Each row comes from the steps of one walk. Every step used is in the known rows, and no mark comes twice. Write the walk behind each row, first mark first.
Each row is shifted at random along 7 fixed directions that mean nothing.
Known rows:
narez, zinumur, neki, depub, bebek: [47 -137 -55 264 76 331 18 -7 -224 80 -118 -282 2 -16 129 16 75 -39 -40 183 -87 209 242 104 -90 -113 -165 37 -3 446 -132 17 114 -48 -98 184 8 19 150 -40 -29 207 85 173 152 244 79 190 160 212 -6 7 19 -277 37 11 -56 84 240 -187 132 158 -17 -210 221]
kupe, fesudis, numok, zapel, pumet, bebek, narez: [56 174 -145 -132 -28 -144 37 189 97 -100 -231 -229 -36 -21 -183 123 159 86 63 45 104 -24 85 -187 184 -42 -17 -128 3 -170 -6 -69 -1 -34 64 -13 26 -32 -51 97 203 -103 -183 -68 -45 -31 164 -138 -158 56 119 104 61 90 -73 -78 -86 -109 -196 -164 32 93 309 0 4]
neki, numok, kupe, zinumur, fesudis: [95 352 -48 -137 12 38 200 1 -151 84 174 85 -195 -153 -66 292 -120 -49 -216 39 22 31 -21 187 -66 89 22 -248 -80 -60 372 -84 -53 -81 -140 -64 228 -20 62 226 -57 55 -103 -109 -7 92 -6 -13 72 -41 -195 -158 -54 -206 72 -153 -149 -270 112 -157 18 -82 -89 72 135]
zapel, pumet, bebek, numok, kupe, fesudis: [120 284 35 -180 18 -250 -25 -134 69 206 -135 12 -23 59 -177 -1 40 181 -158 -62 6 127 38 -78 -116 308 122 -93 152 -174 -19 -152 -307 -120 0 -146 -161 31 -158 -69 -144 247 -62 -66 -192 -175 -7 18 -181 10 34 -100 87 -32 65 -37 -108 53 -64 -9 15 40 10 -1 -34]
zapel, numok, kupe, zinumur, depub: [48 274 -32 -247 -80 -204 126 -86 -46 28 143 -64 -156 -118 -2 173 -143 177 -196 -28 -97 73 54 119 -100 164 35 98 -56 -230 263 -133 -244 12 26 95 70 -83 -23 30 16 180 -246 -25 -120 -42 69 -53 -15 -190 22 2 154 -156 217 79 -198 -67 138 -88 76 136 35 -2 -29]
bebek, numok, zapel, pumet: [-52 308 89 -113 12 -79 -318 -140 26 -53 -67 -126 19 134 -131 -299 62 181 159 -189 37 74 61 -305 -58 203 186 136 126 -254 -141 -18 -328 -71 44 -126 -116 22 -29 -258 -154 27 8 -49 -253 -372 195 12 -376 27 81 -20 -42 74 172 -8 -190 51 -27 203 22 -19 78 98 110]
neki, fesudis, narez, zinumur: [97 -21 -321 90 -3 119 67 328 -93 16 -52 -25 -151 -3 29 213 -4 8 -57 212 175 -20 167 48 8 -160 -121 -92 14 158 11 -5 121 -137 -22 -32 -57 -24 87 160 -166 -263 8 214 -204 172 173 -81 -22 170 -48 55 25 -104 -249 12 4 -48 34 -308 141 -115 226 -83 -30]
kupe, fesudis, numok, zapel, pumet, bebek, narez, zinumur: [106 136 -163 -208 -35 64 -17 -209 79 -68 -79 -128 -44 327 -128 -102 159 115 85 -123 21 -94 -85 -184 71 101 132 -119 -91 -326 101 26 -72 51 34 67 -97 -23 -139 -68 148 -30 -83 -97 -16 -75 104 91 -202 -90 215 -113 -55 86 95 -186 -120 36 -128 -41 -23 34 271 106 89]
narez, bebek, fesudis, numok: [50 52 -28 -13 83 183 135 -236 -20 40 -83 -90 -154 242 -47 -186 44 -98 25 -96 -140 -11 -48 43 -14 25 84 -119 -9 37 -32 -7 59 33 -132 95 -49 -50 -62 -132 -7 58 167 -28 93 -32 -30 246 -72 -69 67 -139 -62 -51 224 -192 -113 -29 -129 -39 -138 -112 52 70 90]
zinumur, neki, bebek, pumet, zapel, numok: [54 119 -83 0 -12 43 95 123 174 -162 -156 -296 -17 -97 -234 -19 90 122 27 130 26 0 62 -90 89 -68 -197 12 -97 -84 -90 -67 -55 -88 -47 27 10 -72 30 -151 99 -36 -5 -49 30 -108 115 -3 -64 137 24 93 136 -93 -136 -60 -18 -84 -112 -41 15 106 148 15 -94]
narez, bebek, pumet, zapel: [55 247 212 -41 -126 202 130 -238 258 -239 40 -40 -221 -95 -275 175 -23 1 -35 -87 -205 -379 -270 22 14 -139 14 -163 -48 -260 23 -174 -34 -71 -29 36 -54 -21 -261 -34 135 -36 -59 -52 77 -96 -47 8 -47 -94 -29 -90 20 -174 109 -128 -17 -113 -144 233 -97 -13 70 139 -111]
zinumur, fesudis, narez, neki, numok, zapel, pumet: [61 148 -206 -113 -105 161 11 -113 -120 169 107 321 -5 348 165 -241 3 194 97 -57 68 22 101 -152 -265 346 63 -244 95 -80 357 81 -200 22 99 -135 25 15 20 -40 -247 -6 30 11 -69 -186 47 80 64 -121 -35 -239 179 36 31 -186 2 9 234 -226 135 -181 131 108 20]
numok, zapel, pumet, bebek, fesudis: [40 158 162 56 36 205 -84 -394 -22 35 91 187 6 194 33 -210 175 -170 90 -81 -6 -102 -247 -66 -149 217 108 -275 99 -70 133 38 9 -24 150 -229 87 95 -68 -5 32 148 141 -162 201 -28 -158 124 69 44 4 -232 -202 101 99 -184 163 -96 97 189 -127 -46 -108 43 88]
fesudis, narez, zinumur, neki, bebek, pumet: [224 159 -142 -202 -17 -249 378 -45 287 278 -254 -88 -186 -38 -285 240 65 311 -228 91 -46 155 173 99 106 -33 -211 -143 -46 25 -13 -77 -197 -27 -298 304 -300 33 -309 -219 -235 -28 6 173 -151 91 183 2 37 -64 241 26 410 -337 -131 -107 -206 288 -153 -331 49 96 254 -33 -190]
fesudis, numok, zapel, pumet: [-75 143 56 -174 42 -78 -229 -221 -31 24 -59 -17 63 306 61 -395 66 84 221 -227 -26 107 34 -258 -29 213 213 78 31 -226 -10 99 -192 68 136 -3 -32 11 -8 -201 41 75 -22 -110 -28 -269 88 117 -139 -138 161 -76 -35 186 204 -106 -154 118 3 58 -5 -25 60 133 107]
zapel, pumet, bebek, narez, zinumur, fesudis, numok: [122 293 -54 -91 -99 -30 283 -15 305 8 -88 -15 -315 -82 -324 335 47 90 -190 83 23 -130 -136 88 118 20 -37 -294 13 -133 73 -167 -3 -69 -125 44 -132 -73 -230 89 20 -50 -59 -23 -1 60 -25 -42 60 -74 88 -29 101 -214 -29 -104 -23 -129 -201 -174 -70 1 237 8 -177]
neki, fesudis, narez, bebek, numok, zapel: [99 104 -222 -85 138 68 107 -25 -108 241 -69 117 -58 290 -80 -125 43 -19 9 64 41 33 41 -34 -1 88 -84 -289 -36 -21 115 133 41 -14 -88 -66 29 86 -33 -43 -203 -73 178 -10 -36 38 -6 79 60 -5 28 -146 6 11 -119 -332 -45 -21 -128 -236 -62 -180 133 112 105]
pumet, bebek, narez, fesudis, numok, kupe, zinumur: [167 107 -205 -69 100 -30 193 290 -26 -6 -45 -227 -249 -45 -230 305 1 -152 -199 159 164 69 -139 181 230 -137 -109 -295 -85 36 10 -40 180 -94 -157 72 75 -48 15 208 36 -69 -10 3 -48 289 93 -27 -35 177 -15 27 -159 -165 -155 -158 -134 -216 -220 -267 -36 -2 100 -20 95]
bebek, fesudis, numok, kupe, zinumur, depub, neki: [155 230 -22 -97 111 -114 117 58 -301 225 -13 -163 -132 -98 18 158 -46 14 -203 30 -48 287 193 172 -32 112 16 -87 53 232 181 -79 -132 -85 -244 -10 194 -29 90 1 -150 230 -16 38 -123 45 123 25 -46 106 -136 -16 95 -306 204 -31 -241 -141 202 -256 130 -24 -96 -89 158]
numok, kupe, zinumur, neki, fesudis: [75 253 -98 -177 255 -109 -128 14 -163 -41 40 -417 60 69 -180 -21 -75 156 -220 -111 301 379 33 -12 79 107 196 93 -94 -99 -19 112 -329 -178 -407 89 -172 84 -13 -265 -324 -35 46 97 -363 -95 428 211 -537 264 -15 -178 -263 -192 5 53 -474 133 112 47 55 18 -110 54 346]
bebek, pumet, zapel, numok, kupe, zinumur: [149 104 46 -162 -143 126 -260 -281 -207 43 209 166 43 282 229 -415 -11 138 132 -202 -66 9 7 -202 -428 387 189 128 140 -158 271 -83 -318 -61 185 -227 21 -148 75 -223 -142 227 3 -75 -107 -370 41 86 -235 -60 -187 -161 103 66 253 -22 -45 -66 438 208 263 -79 -120 87 29]
fesudis, narez, bebek, pumet, zapel, numok, kupe, zinumur, neki: [179 160 34 -78 38 -165 108 176 60 204 -184 -253 -190 -180 -144 101 -51 37 -175 196 68 277 7 36 37 93 -150 -71 112 141 -90 -183 -143 -131 -71 114 -112 -45 -43 -121 -219 229 10 94 -56 117 249 109 -60 198 15 140 176 -281 -81 10 -239 3 160 -144 148 105 -46 -138 -39]
zinumur, fesudis, narez, bebek: [91 -31 -257 18 115 83 196 177 -31 118 -33 1 -53 80 -91 154 -19 -80 -149 150 240 95 -85 59 163 -87 -127 -267 -139 91 78 100 161 -16 -178 72 -13 45 -49 53 -155 -177 140 18 34 220 71 108 110 85 -7 -35 -27 -92 -254 -96 -18 -59 -86 -277 -24 -101 60 43 70]
pumet, zapel, numok, kupe, fesudis, narez, bebek: [38 149 -75 -61 -18 -156 9 477 1 -10 -190 -295 -183 -239 -124 262 -141 79 -143 221 149 64 125 -40 46 -12 -24 22 143 -25 -156 -275 -135 -205 92 -41 -154 -74 13 121 -136 -6 -206 139 -295 7 276 -57 -258 207 -51 157 72 -136 -130 177 -208 -115 34 -138 174 30 111 -135 -82]
depub, bebek, narez, fesudis: [118 -217 -196 55 25 -132 246 27 53 332 -312 -81 147 174 -82 16 194 179 -113 161 -126 126 274 -22 102 102 -257 -98 33 235 -112 -2 29 144 -177 84 -121 -43 -12 -110 -138 108 92 87 11 99 -126 -53 222 -10 222 30 309 -42 -116 -58 113 272 -212 -294 42 53 152 -93 -150]
numok, zapel, pumet, bebek, narez, neki, depub, kupe: [30 174 18 -43 -127 109 -8 -309 47 -55 14 -80 -21 189 -33 -190 97 259 5 -87 -160 -52 83 -35 -218 202 55 -75 120 -78 63 -72 -226 -12 63 69 -95 45 -136 -203 -65 207 -89 91 -58 -159 59 8 -28 -29 143 -165 102 -119 221 -91 -96 157 73 36 66 154 166 12 23]
zapel, numok, kupe, bebek, pumet: [60 134 98 43 75 -23 -20 46 -163 154 -24 -50 -39 -123 2 43 -5 -127 -28 58 20 226 14 -40 -113 58 -81 -41 57 108 -97 -101 -15 -131 66 -113 106 -10 71 56 -104 181 49 -70 15 106 29 20 20 169 -94 97 -27 -134 10 0 -35 -90 134 -27 149 82 -129 -78 106]
kupe, numok, zapel, pumet, bebek, narez, neki, depub: [64 108 -8 -3 -63 85 -36 -47 -91 105 -34 59 -28 90 12 -94 53 80 -10 68 47 83 78 -74 -190 178 -36 -183 161 -15 95 22 -99 -153 154 -90 50 115 -105 8 -123 150 26 115 -15 61 64 -6 63 117 -56 -43 65 -114 -77 -103 24 15 175 -86 147 140 93 -56 102]
depub, bebek, numok, kupe, zinumur: [201 119 -156 -169 19 -189 211 31 -89 247 -129 -78 -3 -25 -122 229 118 126 -174 93 -166 115 192 71 60 65 -180 -119 -113 -14 130 -110 -86 91 -137 1 143 -66 63 117 48 144 -108 -80 -54 68 -100 -176 137 -36 11 8 245 -134 4 -150 -36 -13 -167 -294 52 44 93 -35 -42]
depub, bebek, narez, zinumur, kupe, fesudis: [159 -57 -262 56 156 152 177 -16 -78 97 -151 -401 18 85 -207 163 154 -65 -197 120 82 192 -5 21 298 -107 -161 -142 -284 119 -51 77 190 96 -391 189 52 -11 19 -49 -17 8 119 -84 117 331 93 154 66 171 168 44 -128 -163 -71 -93 -106 44 -174 -207 4 92 36 -16 232]
numok, zapel, pumet, bebek, fesudis, narez, neki: [61 42 -60 85 -54 84 -40 41 116 -100 -195 -211 -127 90 -26 -112 175 60 107 56 62 -1 51 -103 -47 40 -14 -103 226 109 -175 -99 -69 -23 113 35 -187 -13 -44 -82 -47 10 5 169 -77 -36 234 53 -205 188 165 2 48 7 30 38 -57 53 25 -53 18 64 217 -140 -37]
zapel, pumet, bebek, numok, kupe, fesudis, narez, zinumur, depub: [233 87 -318 -64 36 39 9 -71 -129 244 -14 75 -99 267 31 -41 29 41 -120 59 148 186 -14 1 -131 187 -34 -195 -1 11 187 60 -18 -43 17 -21 -9 22 -49 -36 -119 174 59 -34 -20 126 62 165 78 30 40 -68 52 -47 -42 -144 -56 -62 112 -312 85 5 99 9 122]
fesudis, narez, bebek, pumet, zapel, numok, kupe, zinumur, neki, depub: [173 285 -141 -181 -4 -23 320 -56 111 7 18 -123 -210 -49 -250 245 -45 35 -219 96 -10 30 -206 192 142 -42 -180 -283 -228 -226 279 -16 -56 -61 -99 191 154 19 -131 -14 103 94 -90 -99 118 222 83 89 205 -59 75 -9 63 -294 -56 -291 -117 -72 -60 -219 -30 121 87 104 4]
zinumur, fesudis, numok, kupe, bebek, narez, neki, depub: [147 110 -245 -90 -8 182 205 6 -216 -4 37 -134 -161 171 45 -17 -78 121 -47 -63 11 167 169 74 -191 27 7 -135 14 119 231 29 -108 -28 -227 164 23 -73 -35 -119 -94 37 -10 108 -38 -10 205 163 -87 -22 -89 -176 103 -238 217 -135 -293 -106 167 -306 172 35 135 62 253]
bebek, narez, neki, fesudis: [67 -47 -183 -13 -43 75 130 -131 104 -58 -110 -172 -6 255 -75 -186 63 243 -2 -46 -77 -15 145 -25 -68 114 1 28 64 10 -38 37 -157 59 -213 147 -237 -54 -76 -300 -167 -21 64 173 -120 -115 143 114 -199 -19 171 -140 103 -53 129 -40 -122 219 -40 -47 -4 13 202 1 -12]
bebek, fesudis, narez, zinumur, neki, numok: [197 -61 -348 -19 -77 373 190 -348 -73 67 40 85 -85 442 153 -356 99 108 139 -105 -118 -7 61 40 -222 188 -4 -150 -43 117 336 96 16 174 -180 170 -6 -137 60 -267 -45 78 176 -14 168 -53 34 329 12 -169 81 -253 102 -2 265 -310 -77 4 187 -225 -23 -141 162 101 105]
narez, neki, fesudis, numok: [-11 112 -35 -40 244 -37 108 83 -44 212 -49 -33 -85 153 -210 63 -72 -92 -208 67 123 190 -108 133 179 74 39 -267 -41 0 -79 139 -1 -163 -228 -59 -31 154 -54 46 -242 -11 192 46 -109 138 -21 160 28 136 12 -105 -185 -194 -180 -208 -77 83 -197 -172 -109 -140 -77 30 70]
bebek, numok, kupe, fesudis: [123 -124 -419 13 119 215 -176 94 -397 4 58 -85 177 341 160 -334 54 -112 145 -15 195 150 103 -180 -78 85 0 30 -154 20 105 184 86 39 3 -158 242 -55 305 -61 -17 2 127 -151 -29 -27 94 119 -154 169 -128 -48 -169 210 -7 -144 -34 -180 37 -134 100 -129 -9 89 329]
neki, bebek, narez, zinumur: [96 202 44 -60 -103 -85 289 -43 291 5 -211 -207 -318 -207 -264 292 34 189 -156 111 -189 -87 135 150 25 -118 -111 -19 84 15 -130 -224 -127 -48 -182 252 -297 -43 -232 -85 -91 -38 -105 189 -124 91 137 -72 -64 -45 196 20 191 -318 93 23 -190 108 -124 -86 -23 146 252 -106 -133]
depub, kupe, zinumur, numok, zapel, pumet, bebek, narez, neki: [151 138 27 113 -103 440 -207 -56 -330 -44 200 -53 -118 13 219 -149 76 -48 68 51 47 57 14 -132 -342 208 50 -112 204 243 149 -150 -21 -138 93 -151 114 -50 155 58 -205 153 68 95 -4 -42 166 49 -146 319 -295 -89 -48 -154 138 54 -87 -261 534 19 277 -10 -25 -122 254]
narez, fesudis, numok, zapel: [-95 169 24 58 73 -108 27 561 -51 -10 -176 -284 -282 -360 -154 357 -99 -156 -47 261 91 12 193 13 229 -234 -115 -56 113 148 -293 -177 126 -186 88 -50 72 -1 129 322 -47 -119 -126 163 -221 126 172 -216 -68 232 -50 268 -13 -145 -176 89 -149 -206 -211 -200 67 -42 121 -137 -23]
zinumur, neki, fesudis, narez: [51 -47 -1 157 154 40 67 70 -93 168 -182 -133 -57 -50 82 -59 5 -89 -33 121 90 322 106 78 -16 46 -58 -91 186 450 -83 49 44 -74 -229 133 -102 39 60 -156 -222 125 178 142 124 170 198 271 4 202 7 -18 -39 -125 10 -13 -171 64 294 -174 23 16 -105 -141 168]
bebek, pumet, zapel, numok, kupe, fesudis, narez, neki: [110 120 -17 -106 -162 101 -149 -11 -57 -103 4 -151 -117 128 46 -178 -85 204 74 -140 -5 13 43 -192 -246 242 182 93 219 -109 11 -209 -371 -121 47 -50 -196 -147 -18 -237 -217 130 -95 98 -268 -306 316 138 -469 61 -61 -53 106 -79 265 91 -240 8 316 109 257 -36 43 -14 -2]

Write each row's walk:
[96 289 34 -65 122 157 187 -224 -90 128 -7 -28 -204 138 -62 -29 41 -112 -52 -34 -19 146 -121 3 -29 117 12 -376 27 23 144 71 2 -28 -161 21 96 87 -107 -3 -98 78 134 -54 170 131 41 211 138 44 34 -167 -100 -180 113 -256 -154 -66 69 -177 -13 -3 0 89 226] => zinumur, kupe, bebek, narez, neki, fesudis, numok, zapel, pumet
[81 201 -159 -187 -17 -134 242 -5 -26 193 -132 -115 -100 57 -59 148 87 205 -211 132 -108 106 275 88 7 126 -77 -178 -26 -6 181 -121 -108 -5 68 101 87 27 -15 152 72 215 -217 80 -40 4 -18 -90 208 -59 117 -19 315 -180 -28 -107 -113 74 -104 -404 92 137 206 -28 -84] => narez, neki, depub, kupe, zinumur, fesudis, numok, zapel, pumet, bebek
[240 158 -215 -304 -179 25 414 -274 78 115 -133 -74 -334 138 -2 28 18 302 -89 -91 -312 -57 315 61 -186 72 16 -30 -1 -38 261 -203 -164 121 -215 318 -188 -200 -203 -168 -9 54 -145 87 -33 -118 103 81 -65 -341 137 -132 420 -173 357 -97 -314 35 9 -316 111 39 340 57 -70] => neki, bebek, narez, zinumur, kupe, fesudis, numok
[213 53 -104 -16 53 -14 227 -38 -204 396 -160 -33 -159 71 34 136 59 28 -194 139 -199 313 171 247 -82 93 -183 -258 90 317 113 -46 -76 -2 -170 146 79 35 33 36 -145 331 32 99 58 298 -2 91 281 33 33 -45 192 -345 113 -233 -109 102 135 -422 97 94 -1 -144 120] => fesudis, narez, neki, depub, bebek, numok, kupe, zinumur
[252 277 -161 -232 42 -97 176 -220 80 325 22 186 -182 200 -244 99 44 107 -325 -56 205 157 -202 36 28 268 62 -388 -53 -222 259 -1 -108 -109 -218 -85 -90 64 -322 -39 -291 17 179 -56 -129 62 -16 115 27 -18 22 -130 20 -170 -166 -174 -37 18 -85 -191 -1 -88 40 141 -52] => zapel, pumet, bebek, fesudis, narez, zinumur, kupe, numok
[174 22 -191 19 -130 85 149 208 -64 -60 -253 -281 -110 -61 64 74 93 165 29 205 -208 -58 350 -25 -125 -34 -205 38 78 174 -14 -273 -62 -31 95 68 13 -221 197 9 55 90 -192 147 -79 -35 175 -80 -72 106 -15 97 322 -137 62 30 -63 -28 154 -267 235 48 266 -162 -135] => depub, neki, fesudis, narez, bebek, pumet, zapel, numok, kupe, zinumur
[242 188 -115 -99 -59 205 88 -180 -127 4 -11 -188 -67 85 -75 170 16 215 -119 -91 -65 45 85 3 -93 9 16 -145 -67 -20 249 -65 -232 -96 -257 128 -42 -15 -139 -187 -60 115 -105 49 -64 -27 228 145 -122 18 -39 -177 126 -320 167 -150 -244 49 237 -124 220 55 71 60 159] => numok, kupe, fesudis, narez, zinumur, neki, depub, bebek, pumet, zapel
[161 89 -402 -46 -84 391 66 115 -228 -481 208 -315 25 81 20 32 71 74 83 71 38 -162 -53 14 -2 -143 -156 -40 -360 -211 416 73 52 47 -49 39 391 -169 266 18 355 -176 -164 -172 94 7 163 -45 -46 102 -148 -90 -97 -72 70 -142 -5 -398 155 -153 88 76 227 112 220] => pumet, zapel, numok, kupe, zinumur, depub, neki, bebek, narez
[42 537 -54 -9 36 109 59 69 -78 -167 -127 -485 -346 -296 -330 452 53 25 -184 17 79 105 102 -10 224 -230 -5 -154 -104 -121 -32 -157 -68 -205 -243 98 119 27 -80 99 -34 -145 -126 43 -198 146 384 -60 -171 187 37 125 -154 -392 87 -11 -323 -145 -86 -145 90 115 217 28 244] => neki, depub, bebek, fesudis, narez, zinumur, kupe, numok, zapel, pumet
[36 18 -155 -34 58 21 31 -292 -5 305 -157 107 -46 336 132 -311 131 21 100 37 -78 143 132 -119 -50 279 -45 -72 5 44 101 156 10 172 80 108 -21 17 25 -169 -47 176 91 -33 177 71 -11 236 263 -161 285 -78 67 135 69 -183 -39 190 86 -243 -43 -21 119 36 62] => neki, fesudis, narez, zinumur, numok, zapel, pumet
[-4 162 -112 99 -59 190 193 -3 -17 -173 -228 -378 -122 -55 -60 108 154 73 103 68 -206 -17 244 -48 102 -143 -168 -111 -14 111 -30 -64 41 51 -59 226 133 -72 90 -12 230 40 -142 31 165 63 136 -11 135 -6 163 44 121 -164 219 -136 -110 -37 -67 -272 29 157 322 -38 113] => zinumur, neki, depub, bebek, narez, fesudis, numok, zapel, pumet
[-23 271 -18 -47 257 96 -105 -149 -116 -63 -141 -282 101 258 -192 -208 225 -47 107 -115 64 156 -48 -142 216 29 108 -166 -163 -153 -84 169 -100 -58 -172 -65 119 121 65 -155 25 -85 133 -189 -32 -88 122 154 -180 184 128 -151 -315 -33 75 -259 -107 34 -189 -11 -147 -68 44 126 289] => depub, neki, bebek, fesudis, numok, zapel, pumet
[172 7 -119 -58 175 -37 141 -32 42 343 -175 -102 -76 244 -176 -135 38 113 -177 95 120 298 67 89 -7 217 -23 -190 103 236 -56 86 -39 -110 -348 94 -284 28 -149 -264 -329 153 268 146 -51 56 70 272 -82 130 75 -155 46 -198 -113 -188 -194 135 11 -226 -4 -27 28 -68 58] => pumet, bebek, narez, zinumur, neki, fesudis, numok
[-11 277 -14 -101 115 -52 72 -127 -156 187 -25 -151 -118 -27 -68 189 -20 -99 -162 55 -70 113 17 15 175 61 33 -118 -155 -100 98 -25 34 -3 17 54 216 110 18 148 61 210 -125 -120 54 170 3 44 214 -24 143 71 -58 -159 98 -111 -174 -25 -66 -200 1 51 -5 49 145] => narez, zinumur, depub, kupe, fesudis, numok, zapel, pumet
[152 198 -64 -43 -142 -74 399 175 112 37 -190 7 -283 -333 -85 418 41 -95 -69 265 -179 -159 59 118 38 -104 -282 -276 5 -9 175 -277 83 -39 149 -13 221 -103 22 273 256 74 -254 -122 201 228 -51 -174 322 -43 -1 139 241 -119 -31 -151 83 -256 -37 -301 43 85 159 -68 -218] => neki, bebek, pumet, zapel, numok, kupe, fesudis, narez
[166 -77 -268 -126 24 38 108 -90 -128 297 47 235 181 362 37 -190 33 -22 -62 106 28 -39 -41 -120 -92 274 -130 -192 -189 -216 249 83 20 35 205 -254 199 3 40 24 -32 165 77 -207 75 19 -249 38 267 -45 -33 -89 129 128 -226 -248 239 -25 -99 -151 85 -111 -30 116 -96] => narez, bebek, pumet, zapel, numok, kupe, fesudis
[177 341 -142 -132 -118 -114 162 76 120 -76 -191 -335 -265 -188 -259 423 5 311 -215 53 -98 -6 136 76 32 -20 -35 -64 27 -90 -3 -295 -235 -76 -130 175 -144 -81 -133 15 38 123 -301 90 -244 -18 239 -60 -207 15 107 57 221 -321 172 67 -262 -36 -32 -257 78 156 317 -105 -52] => zapel, pumet, bebek, numok, kupe, fesudis, narez, zinumur, depub, neki
[68 118 -439 15 -82 193 17 246 -255 -213 -81 -424 -70 69 90 -46 119 146 89 106 71 98 413 -137 12 -92 -95 62 -65 113 114 -32 -8 -2 8 112 227 -125 293 6 47 -99 -164 122 -131 -44 375 -114 -109 163 22 132 146 -99 93 0 -219 -126 70 -369 272 75 364 -10 196] => bebek, narez, neki, depub, kupe, zinumur, fesudis, numok, zapel, pumet
[164 124 -278 -197 -77 -117 268 159 34 -45 -31 -111 -110 -55 -14 162 -18 163 -98 149 10 -9 67 88 25 111 -127 -100 -67 -122 345 -89 -113 48 -25 71 92 -145 101 56 139 29 -221 -15 9 10 106 -29 44 -50 15 -32 187 -40 -31 -88 -93 -120 110 -302 55 33 164 5 -133] => pumet, zapel, numok, kupe, zinumur, neki, fesudis, narez
[42 279 142 81 168 194 50 -291 -66 107 -98 -311 -58 -23 -173 -43 114 -110 -29 30 -79 255 -118 3 76 92 -41 -205 -47 137 -62 4 32 1 -228 175 73 112 22 -123 -55 286 117 -121 253 223 102 281 93 193 159 -60 -246 -277 177 -242 -260 38 113 -18 -66 160 -103 17 375] => depub, kupe, bebek, narez, zinumur, neki, numok, zapel, pumet
[57 187 28 150 -155 435 -31 41 -150 -261 103 -143 -224 -63 17 108 -34 -29 69 13 -123 -117 -63 42 -188 -79 -52 -158 64 36 68 -166 -57 -171 65 -50 153 -104 97 45 53 71 -93 16 29 11 123 27 -2 124 -182 -48 -46 -287 212 -110 -16 -226 259 -11 181 20 61 -40 82] => fesudis, narez, neki, depub, bebek, pumet, zapel, numok, kupe
[152 87 -276 -5 104 171 -70 -148 -327 282 28 125 50 348 71 -175 158 -55 -53 46 162 185 51 -57 -90 200 -6 -290 -61 16 256 136 79 -110 63 -174 218 132 38 26 -157 106 167 -47 -9 139 -11 78 165 154 -24 -95 -119 -33 -149 -280 56 -11 94 -245 114 -52 40 90 213] => neki, depub, kupe, numok, zapel, pumet, bebek, fesudis, narez, zinumur
